Below are the code and all the weights of a small trained network. Each question names an input and a class and asks about switching units off, where a switched-off unit gives its printed mean instead of its output.

import numpy as np


def w(rows, s, z=0):
    codes = np.array(rows[::2]) - 128.0
    scale = np.full(codes.shape[1], s)
    scale[-1] = z or s
    return codes * scale


def norm(h):
    return h / np.sqrt((h * h).mean(-1, keepdims=True) + 1e-5)


def f(y):
    return np.maximum(y, 0)


def log_softmax(a):
    a = a - a.max(-1, keepdims=True)
    return a - np.log(np.exp(a).sum(-1, keepdims=True))


def net(x, mask):
    res = np.array(x, float).reshape(1, 8) / 4 @ E
    u = 0
    for l in range(2):
        y = f(norm(res) @ A[l][:, :-1].T + A[l][:, -1])
        res = res + np.where(mask[u : u + 16], y, B[l][:, -1]) @ B[l][:, :-1]
        u += 16
    return log_softmax(norm(res)[-1] @ U[:, :-1].T + U[:, -1])


A, B = {}, {}
E = w([
[191,145,99,59,141,137,117,161,146,101],'x0',
[56,130,10,153,121,107,108,180,166,104],'x1',
[109,138,134,104,202,127,158,147,147,137],'x2',
[125,122,128,130,125,125,128,128,127,129],'x3',
[76,215,161,99,119,80,56,154,87,157],'x4',
[125,146,149,160,157,185,45,111,178,112],'x5',
[177,90,139,185,151,89,85,180,121,160],'x6',
[115,84,120,78,131,138,96,102,129,163],'x7',
],0.0014)
A[0] = w([
[166,127,223,107,144,141,141,103,88,159,253],'L0N0',
[160,176,200,104,145,126,137,110,90,174,85],'L0N1',
[100,199,107,136,113,80,41,154,104,147,79],'L0N2',
[250,181,72,26,138,125,133,170,113,25,46],'L0N3',
[33,166,21,169,143,57,121,184,157,126,74],'L0N4',
[103,180,119,82,42,207,153,116,134,76,37],'L0N5',
[181,180,136,217,3,149,119,161,80,24,100],'L0N6',
[52,210,138,40,162,27,81,149,65,144,190],'L0N7',
[124,231,163,186,253,95,226,176,157,92,132],'L0N8',
[222,157,100,52,122,176,62,170,99,32,45],'L0N9',
[165,213,146,191,93,93,151,114,139,72,134],'L0N10',
[132,89,117,150,28,119,64,128,90,128,164],'L0N11',
[131,145,130,160,146,194,64,108,151,107,17],'L0N12',
[219,130,81,60,118,95,52,142,110,83,102],'L0N13',
[182,46,57,161,165,217,194,165,189,109,79],'L0N14',
[54,118,180,220,78,117,116,36,95,171,145],'L0N15',
],0.0022,0.0026)
B[0] = w([
[121,101,58,112,78,173,96,199,131,76,247],'L0N0',
[141,101,119,123,68,177,99,171,119,84,159],'L0N1',
[185,134,133,133,66,110,162,127,202,117,175],'L0N2',
[7,109,176,196,173,132,215,204,104,172,167],'L0N3',
[170,73,173,81,76,213,112,183,77,83,189],'L0N4',
[105,156,118,68,242,109,162,29,146,97,146],'L0N5',
[101,49,100,20,179,130,84,75,138,220,169],'L0N6',
[180,119,132,160,68,127,174,81,203,139,252],'L0N7',
[128,86,83,53,120,163,52,60,121,237,182],'L0N8',
[26,140,211,176,173,160,211,200,171,152,154],'L0N9',
[139,98,101,87,114,175,109,90,111,150,164],'L0N10',
[136,140,114,86,221,134,138,116,166,192,191],'L0N11',
[180,185,170,217,216,228,5,47,241,110,134],'L0N12',
[40,125,165,174,183,143,207,178,144,177,167],'L0N13',
[178,168,155,124,56,95,156,98,199,137,185],'L0N14',
[80,152,135,139,181,161,204,198,146,139,207],'L0N15',
],0.0028,0.003)
A[1] = w([
[122,227,182,108,80,25,98,136,110,125,87],'L1N0',
[123,140,90,99,108,10,192,125,21,141,50],'L1N1',
[86,175,134,93,139,114,140,57,111,35,8],'L1N2',
[98,249,171,85,115,61,67,155,131,149,89],'L1N3',
[31,120,152,244,130,139,156,106,58,151,24],'L1N4',
[121,54,90,45,149,150,119,100,182,183,131],'L1N5',
[166,137,228,110,147,128,133,100,43,77,70],'L1N6',
[59,124,30,163,98,75,91,167,141,56,71],'L1N7',
[187,91,129,81,80,58,210,134,40,135,52],'L1N8',
[164,186,191,159,187,135,41,77,171,30,17],'L1N9',
[66,187,140,88,96,118,121,120,124,104,84],'L1N10',
[128,155,92,77,159,171,164,122,163,187,148],'L1N11',
[94,120,146,130,129,177,145,24,136,78,58],'L1N12',
[169,119,253,129,146,146,133,100,36,87,4],'L1N13',
[222,79,138,224,170,70,48,197,109,182,148],'L1N14',
[195,134,70,169,151,121,187,54,159,91,23],'L1N15',
],0.0033,0.0017)
B[1] = w([
[181,79,165,172,86,93,188,96,188,100,140],'L1N0',
[124,145,107,189,209,193,54,92,188,90,147],'L1N1',
[111,195,67,84,189,74,216,133,118,104,137],'L1N2',
[187,39,172,178,103,99,187,86,124,108,151],'L1N3',
[111,120,214,115,178,144,180,255,172,143,141],'L1N4',
[116,171,159,148,103,94,71,105,69,170,253],'L1N5',
[174,79,43,105,72,140,80,205,115,89,134],'L1N6',
[214,85,159,70,108,206,117,177,66,87,144],'L1N7',
[91,168,107,178,170,170,65,98,194,106,173],'L1N8',
[71,150,38,203,131,149,107,106,184,136,141],'L1N9',
[169,123,94,116,171,106,175,138,114,129,154],'L1N10',
[121,114,170,157,117,106,102,137,107,141,233],'L1N11',
[166,165,77,106,153,61,165,151,124,118,166],'L1N12',
[156,64,41,41,68,152,85,240,70,68,135],'L1N13',
[85,192,99,64,140,104,197,79,93,94,190],'L1N14',
[143,123,203,146,64,79,122,135,147,100,147],'L1N15',
],0.0045,0.0039)
U = w([
[242,15,16,22,22,246,42,249,19,12,133],'0',
[83,226,152,133,76,113,135,87,139,182,252],'1',
[253,41,234,239,13,10,228,17,229,79,62],'2',
[10,111,238,158,235,167,229,252,148,188,42],'3',
[66,202,10,238,238,215,22,31,216,58,52],'4',
[82,153,186,84,140,32,31,36,15,234,55],'5',
[134,242,19,22,236,5,249,39,16,35,41],'6',
[118,136,150,134,102,98,26,60,2,232,29],'7',
],0.0043,0.0037)

Each question gives the input, the list of numbers given to net, and the class t.
The units are the neurons (one row each of A and B). Each row of codes is followed by its name. A weight is (code - 128) times the scale printed after its matrix; where a second scale follows, it is the last column's (A, B and U).
mask holds one flag per neuron, layer by layer. A switched-off neuron (its flag False) gives its mean, the last column of its row in B, instead of its output. The means were averaged over made-up inputs and are rounded, as every weight is.
A unit's drop is (log p(t) with every unit on - log p(t) with that unit switched off) / (log p(t) with every unit on - log p(t) with every unit switched off).
The circuit of an input: a set's keep is (log p(t) with only the set's units on - log p(t) with every unit switched off) / (log p(t) with every unit on - log p(t) with every unit switched off). Starting from the 12 units with the biggest drops (on a tie, the unit counted first), units are removed one at a time, each time the one whose removal leaves the highest keep (on an exact tie, the one counted first), for as long as the keep stays at least 0.8.
circuit, biggest first: the units of the circuit, biggest drop first
top k neurons: the k neurons with the biggest drops, biggest first
top k neurons in layer l: the k neurons of layer l with the biggest drops, biggest first
input [7,3,2,6,-5,-6,0,-1], class 3: circuit, biggest first : [L0N3]
input [8,-7,-2,0,7,0,3,8], class 3: circuit, biggest first : [L0N13; L0N9]
input [-7,1,-6,1,7,-8,-5,-6], class 4: top 3 neurons : [L1N1; L1N8; L0N6]
input [-6,1,-7,-2,-1,-7,0,-1], class 4: circuit, biggest first : [L1N1; L1N8]
input [2,-3,-8,7,-7,2,-3,-5], class 5: top 2 neurons : [L0N6; L1N5]
input [0,6,-2,1,-3,-3,3,-8], class 7: top 3 neurons : [L0N6; L0N0; L1N5]
input [-8,2,-5,-2,4,7,1,2], class 3: top 2 neurons : [L0N15; L1N4]
input [-2,-4,8,7,2,5,-2,-4], class 5: top 2 neurons in layer 0 : [L0N8; L0N4]
input [4,-5,-2,0,-1,0,-6,5], class 6: top 2 neurons in layer 1 : [L1N12; L1N2]
input [2,6,4,3,-6,-5,8,8], class 6: top 4 neurons : [L1N14; L0N0; L0N7; L0N8]
input [0,-3,1,-3,-2,-4,-2,-3], class 4: top 2 neurons : [L1N8; L0N11]
input [5,3,-4,-3,5,0,-5,-3], class 2: top 2 neurons : [L0N0; L0N2]
input [7,-4,-6,3,2,-5,4,-2], class 3: circuit, biggest first : [L0N3; L0N13]
input [-1,8,3,-5,-3,-8,5,8], class 0: circuit, biggest first : [L1N7]
input [0,6,-3,-7,4,-8,5,6], class 4: circuit, biggest first : [L1N8; L1N1]
input [-4,-8,-8,0,6,4,5,6], class 0: top 3 neurons : [L1N13; L0N8; L1N5]
input [2,0,-7,2,4,1,-6,-6], class 5: top 3 neurons : [L0N6; L1N5; L1N11]
input [-1,8,8,0,7,-6,0,-7], class 0: top 3 neurons : [L0N4; L1N7; L0N14]
input [0,-3,6,3,-2,5,-4,-5], class 5: circuit, biggest first : [L0N8; L1N5]
input [6,4,-3,0,1,1,-5,-4], class 3: top 2 neurons in layer 0 : [L0N3; L0N9]
